Below is a small trained network, with its code and all its weights. Each question gives an input and a target symbol and asks what happens when units are switched off, that is, made to give their printed mean instead of their output.

import numpy as np


def w(rows, s, z=0):
    codes = np.array(rows[::2]) - 128.0
    scale = np.full(codes.shape[1], s)
    scale[-1] = z or s
    return codes * scale


def f(y):
    return y / 2 * (1 + np.tanh(0.7978845608 * (y + 0.044715 * y**3)))


def softmax(a):
    e = np.exp(a - a.max(-1, keepdims=True))
    return e / e.sum(-1, keepdims=True)


def log_softmax(a):
    a = a - a.max(-1, keepdims=True)
    return a - np.log(np.exp(a).sum(-1, keepdims=True))


def net(x, mask):
    ids = ['Ξαβδζημστ'.index(c) for c in x.split()]
    T = len(ids)
    res = E[ids] + P[:T]
    u = 0
    for l in range(2):
        r = res
        for j in range(2):
            rows = slice(3 * j, 3 * j + 3)
            q, k, v = (r @ M[l][rows].T for M in (Q, K, V))
            z = softmax(np.where(np.tri(T) > 0, q @ k.T / 3**0.5, -1e9)) @ v
            o = O[l][rows]
            res = res + np.where(mask[u + j], z, o[:, -1]) @ o[:, :-1]
        u += 2
        y = f(res @ A[l][:, :-1].T + A[l][:, -1])
        res = res + np.where(mask[u : u + 8], y, B[l][:, -1]) @ B[l][:, :-1]
        u += 8
    return log_softmax(res[-1] @ U[:, :-1].T + U[:, -1])


Q, K, V, O, A, B = {}, {}, {}, {}, {}, {}
E = w([
[58,147,80],'Ξ',
[203,251,68],'α',
[111,95,112],'β',
[96,155,119],'δ',
[170,192,76],'ζ',
[99,55,136],'η',
[124,119,101],'μ',
[138,163,68],'σ',
[164,128,198],'τ',
],0.018)
P = w([
[103,187,250],'0',
[172,125,178],'1',
[119,95,113],'2',
[164,144,157],'3',
[126,75,130],'4',
[169,160,145],'5',
[114,95,112],'6',
[170,148,148],'7',
[122,76,130],'8',
[134,167,133],'9',
[94,119,88],'10',
[201,141,151],'11',
],0.022)
Q[0] = w([
[94,103,8],'0.h1',
[104,109,116],'0.h1',
[130,147,129],'0.h1',
[161,128,156],'0.h2',
[69,142,89],'0.h2',
[160,204,106],'0.h2',
],0.017)
K[0] = w([
[109,72,9],'0.h1',
[188,62,44],'0.h1',
[164,200,68],'0.h1',
[185,31,51],'0.h2',
[71,169,93],'0.h2',
[148,87,1],'0.h2',
],0.0098)
V[0] = w([
[26,182,161],'0.h1',
[130,60,123],'0.h1',
[1,195,78],'0.h1',
[117,132,105],'0.h2',
[157,92,39],'0.h2',
[104,167,79],'0.h2',
],0.0094)
O[0] = w([
[83,91,254,253],'0.h1',
[53,40,96,49],'0.h1',
[113,141,28,206],'0.h1',
[124,66,189,115],'0.h2',
[196,83,193,19],'0.h2',
[136,116,134,135],'0.h2',
],0.0057,0.0053)
A[0] = w([
[188,77,126,242],'0.n1',
[184,42,1,5],'0.n2',
[137,78,84,190],'0.n3',
[162,17,46,141],'0.n4',
[45,206,170,3],'0.n5',
[215,59,143,210],'0.n6',
[30,101,135,158],'0.n7',
[56,159,241,148],'0.n8',
],0.0085,0.0043)
B[0] = w([
[110,255,91,194],'0.n1',
[68,191,165,202],'0.n2',
[133,157,53,182],'0.n3',
[21,214,38,202],'0.n4',
[171,106,64,180],'0.n5',
[99,194,66,200],'0.n6',
[115,44,116,223],'0.n7',
[73,129,43,255],'0.n8',
],0.0085,0.0048)
Q[1] = w([
[115,142,100],'1.h1',
[126,45,194],'1.h1',
[251,105,183],'1.h1',
[162,59,89],'1.h2',
[153,112,69],'1.h2',
[146,119,112],'1.h2',
],0.014)
K[1] = w([
[125,82,74],'1.h1',
[150,95,167],'1.h1',
[169,98,213],'1.h1',
[87,119,85],'1.h2',
[148,135,149],'1.h2',
[65,254,52],'1.h2',
],0.0094)
V[1] = w([
[127,1,155],'1.h1',
[135,204,230],'1.h1',
[157,41,157],'1.h1',
[146,75,82],'1.h2',
[123,178,211],'1.h2',
[107,145,78],'1.h2',
],0.0089)
O[1] = w([
[101,145,168,22],'1.h1',
[60,120,145,38],'1.h1',
[103,106,103,8],'1.h1',
[77,99,88,95],'1.h2',
[133,55,153,148],'1.h2',
[255,9,163,157],'1.h2',
],0.0067,0.017)
A[1] = w([
[177,117,100,53],'1.n1',
[151,164,174,132],'1.n2',
[117,116,109,254],'1.n3',
[110,50,95,105],'1.n4',
[65,100,103,116],'1.n5',
[134,128,99,226],'1.n6',
[158,158,102,180],'1.n7',
[6,99,148,42],'1.n8',
],0.018,0.0068)
B[1] = w([
[127,145,51,181],'1.n1',
[139,51,84,191],'1.n2',
[131,101,251,175],'1.n3',
[197,150,63,163],'1.n4',
[77,118,94,165],'1.n5',
[147,113,161,209],'1.n6',
[85,127,186,255],'1.n7',
[124,225,113,138],'1.n8',
],0.012,0.017)
U = w([
[99,181,89,14],'Ξ',
[206,206,118,26],'α',
[57,111,113,145],'β',
[35,56,150,165],'δ',
[94,49,61,13],'ζ',
[69,194,213,104],'η',
[136,246,170,3],'μ',
[168,78,124,180],'σ',
[150,61,215,241],'τ',
],0.012,0.0054)

Each question gives the input, a string of symbols that net reads in full, and the target symbol t.
The units are the heads (3 rows each of Q, K, V and O) and the neurons (one row each of A and B). Each row of codes is followed by its name. A weight is (code - 128) times the scale printed after its matrix; where a second scale follows, it is the last column's (O, A, B and U).
mask holds one flag per unit, layer by layer, with each layer's heads first. A switched-off unit (its flag False) gives its mean, the last column of its rows in O or B, instead of its output. The means were averaged over made-up inputs and are rounded, as every weight is.
A unit's drop is (log p(t) with every unit on - log p(t) with that unit switched off) / (log p(t) with every unit on - log p(t) with every unit switched off).
The circuit of an input: a set's keep is (log p(t) with only the set's units on - log p(t) with every unit switched off) / (log p(t) with every unit on - log p(t) with every unit switched off). Starting from the 12 units with the biggest drops (on a tie, the unit counted first), units are removed one at a time, each time the one whose removal leaves the highest keep (on an exact tie, the one counted first), for as long as the keep stays at least 0.8.
units of the circuit, in order: the units of the circuit, biggest drop first
k most important neurons: the k neurons with the biggest drops, biggest first
k most important neurons of layer l: the k neurons of layer l with the biggest drops, biggest first
drop when u is switched off: that unit's drop, to one decimal
input η ζ α β α η α μ η, target Ξ: units of the circuit, in order	1.n8; 0.n4; 0.h1
input Ξ σ β η σ Ξ, target σ: units of the circuit, in order	0.h1; 0.n4; 1.h1; 0.n1
input σ τ ζ α η, target Ξ: units of the circuit, in order	0.n4; 1.n8; 0.h1
input α σ σ τ μ δ Ξ τ, target σ: 3 most important neurons of layer 1	1.n2; 1.n3; 1.n6
input σ ζ δ δ α η η Ξ, target τ: 2 most important neurons	0.n8; 1.n4
input μ α ζ τ η Ξ μ μ σ σ, target σ: 3 most important neurons	0.n4; 0.n8; 1.n2
input β σ β σ β η ζ α α η σ β, target α: units of the circuit, in order	0.n6; 0.n1
input σ Ξ δ σ τ α, target τ: units of the circuit, in order	1.n2; 1.n7; 0.n8
input ζ δ β Ξ α μ Ξ δ τ α α ζ, target σ: units of the circuit, in order	1.n2; 0.n8; 0.n4
input α ζ α Ξ δ α β, target β: units of the circuit, in order	0.n4; 0.n2; 0.h1
input τ β μ σ η α Ξ δ Ξ, target ζ: units of the circuit, in order	1.n4; 0.h1
input σ μ σ ζ β δ σ Ξ β, target β: 4 most important neurons	0.n4; 0.n2; 1.n5; 0.n7
input ζ Ξ σ τ τ Ξ σ δ τ μ, target τ: 4 most important neurons	0.n8; 1.n4; 0.n6; 0.n4
input α β δ, target σ: 2 most important neurons	1.n4; 1.n3
input δ η α ζ δ α δ η Ξ ζ Ξ, target ζ: 2 most important neurons of layer 0	0.n7; 0.n5
input σ δ Ξ η σ η ζ β η σ α η, target α: 4 most important neurons	0.n6; 0.n1; 1.n3; 1.n1
input β δ α τ σ β Ξ δ β Ξ η α, target σ: 3 most important neurons	1.n2; 1.n3; 0.n8
input σ Ξ δ, target σ: 2 most important neurons of layer 1	1.n4; 1.n7
input η τ Ξ τ, target σ: most important neuron	0.n8
input α σ Ξ β α α δ Ξ δ δ, target τ: 3 most important neurons	1.n4; 0.n6; 0.n1
input δ μ μ σ σ δ σ δ μ ζ, target τ: 2 most important neurons	0.n8; 0.n4
input Ξ β η β α β μ ζ, target τ: 2 most important neurons	0.n4; 1.n2
input Ξ τ β σ, target τ: 2 most important neurons	0.n4; 1.n1
input ζ β β τ η δ, target τ: 4 most important neurons of layer 1	1.n4; 1.n2; 1.n1; 1.n5
input α δ α α μ σ μ δ δ σ, target σ: most important neuron	0.n4
input δ β Ξ μ α μ Ξ Ξ α ζ ζ, target μ: drop when 1.n2 is switched off	0.4
